Below is a small trained network, with its code and all its weights. Each question gives an input and a class and asks what happens when units are switched off, that is, made to give their printed mean instead of their output.

import numpy as np


def w(rows, s, z=0):
    codes = np.array(rows[::2]) - 128.0
    scale = np.full(codes.shape[1], s)
    scale[-1] = z or s
    return codes * scale


def f(y):
    return y / 2 * (1 + np.tanh(0.7978845608 * (y + 0.044715 * y**3)))


def log_softmax(a):
    a = a - a.max(-1, keepdims=True)
    return a - np.log(np.exp(a).sum(-1, keepdims=True))


def net(x, mask):
    res = np.array(x, float).reshape(1, 2) / 4 @ E
    y = f(res @ A[0][:, :-1].T + A[0][:, -1])
    res = res + np.where(mask, y, B[0][:, -1]) @ B[0][:, :-1]
    return log_softmax(res[-1] @ U[:, :-1].T + U[:, -1])


A, B = {}, {}
E = w([
[3,147,112,78,179,176],'x0',
[136,46,88,59,6,152],'x1',
],0.011)
A[0] = w([
[102,78,108,103,69,139,106],'n0',
[136,130,113,156,155,138,92],'n1',
[6,139,84,79,142,128,124],'n2',
[172,133,148,135,108,115,84],'n3',
[184,136,150,134,116,130,125],'n4',
[144,198,108,184,151,122,82],'n5',
[124,148,92,139,130,115,117],'n6',
[111,100,94,110,67,124,93],'n7',
[240,136,88,165,117,99,135],'n8',
[113,108,99,81,61,123,215],'n9',
[110,95,92,140,128,109,254],'n10',
[109,88,108,127,77,139,96],'n11',
[129,155,130,137,124,143,251],'n12',
[186,95,134,162,125,120,91],'n13',
[141,117,145,155,115,114,216],'n14',
[138,176,133,190,201,106,176],'n15',
[52,97,143,135,137,130,123],'n16',
[131,125,150,158,191,126,85],'n17',
[126,146,115,143,208,124,146],'n18',
],0.016,0.0099)
B[0] = w([
[97,94,195,101,142,57,211],'n0',
[84,139,145,110,117,106,136],'n1',
[46,87,64,223,54,163,249],'n2',
[66,157,129,164,78,96,156],'n3',
[94,133,101,162,83,124,167],'n4',
[39,125,187,93,120,70,175],'n5',
[123,134,137,125,122,124,127],'n6',
[57,140,190,103,128,50,195],'n7',
[19,83,91,200,112,174,223],'n8',
[195,79,155,89,186,123,251],'n9',
[237,101,93,85,209,200,203],'n10',
[72,136,174,104,121,71,185],'n11',
[254,109,82,112,204,171,194],'n12',
[32,151,112,139,51,134,172],'n13',
[215,98,68,139,171,185,180],'n14',
[177,65,163,66,159,112,238],'n15',
[75,139,102,180,90,145,178],'n16',
[62,120,164,88,71,68,172],'n17',
[128,91,162,129,157,88,203],'n18',
],0.021,0.016)
U = w([
[122,68,205,55,177,62,147],'0',
[75,89,58,196,103,162,183],'1',
[248,83,81,92,207,184,254],'2',
[137,164,120,117,145,93,68],'3',
[157,124,163,110,98,131,54],'4',
[98,149,100,120,128,124,58],'5',
[151,149,175,165,106,127,62],'6',
],0.013,0.0045)

Each question gives the input, the list of numbers given to net, and the class t.
The units are the neurons (one row each of A and B). Each row of codes is followed by its name. A weight is (code - 128) times the scale printed after its matrix; where a second scale follows, it is the last column's (A, B and U).
mask holds one flag per neuron, in row order. A switched-off neuron (its flag False) gives its mean, the last column of its row in B, instead of its output. The means were averaged over made-up inputs and are rounded, as every weight is.
A unit's drop is (log p(t) with every unit on - log p(t) with that unit switched off) / (log p(t) with every unit on - log p(t) with every unit switched off).
unit that matters most: the unit with the biggest drop
top k neurons: the k neurons with the biggest drops, biggest first
drop when u is switched off: that unit's drop, to one decimal
input [3,1], class 2: unit that matters most -> n8
input [-3,3], class 2: top 2 neurons -> n2, n5
input [-6,-5], class 1: top 3 neurons -> n8, n9, n0
input [5,4], class 1: top 2 neurons -> n2, n15
input [3,-2], class 2: top 2 neurons -> n8, n13
input [-7,-6], class 1: top 2 neurons -> n8, n9
input [3,0], class 2: top 2 neurons -> n8, n13
input [-3,-1], class 2: drop when n2 is switched off -> 0.9
input [-4,-1], class 1: drop when n9 is switched off -> 0.8
input [-3,1], class 2: drop when n2 is switched off -> 0.9
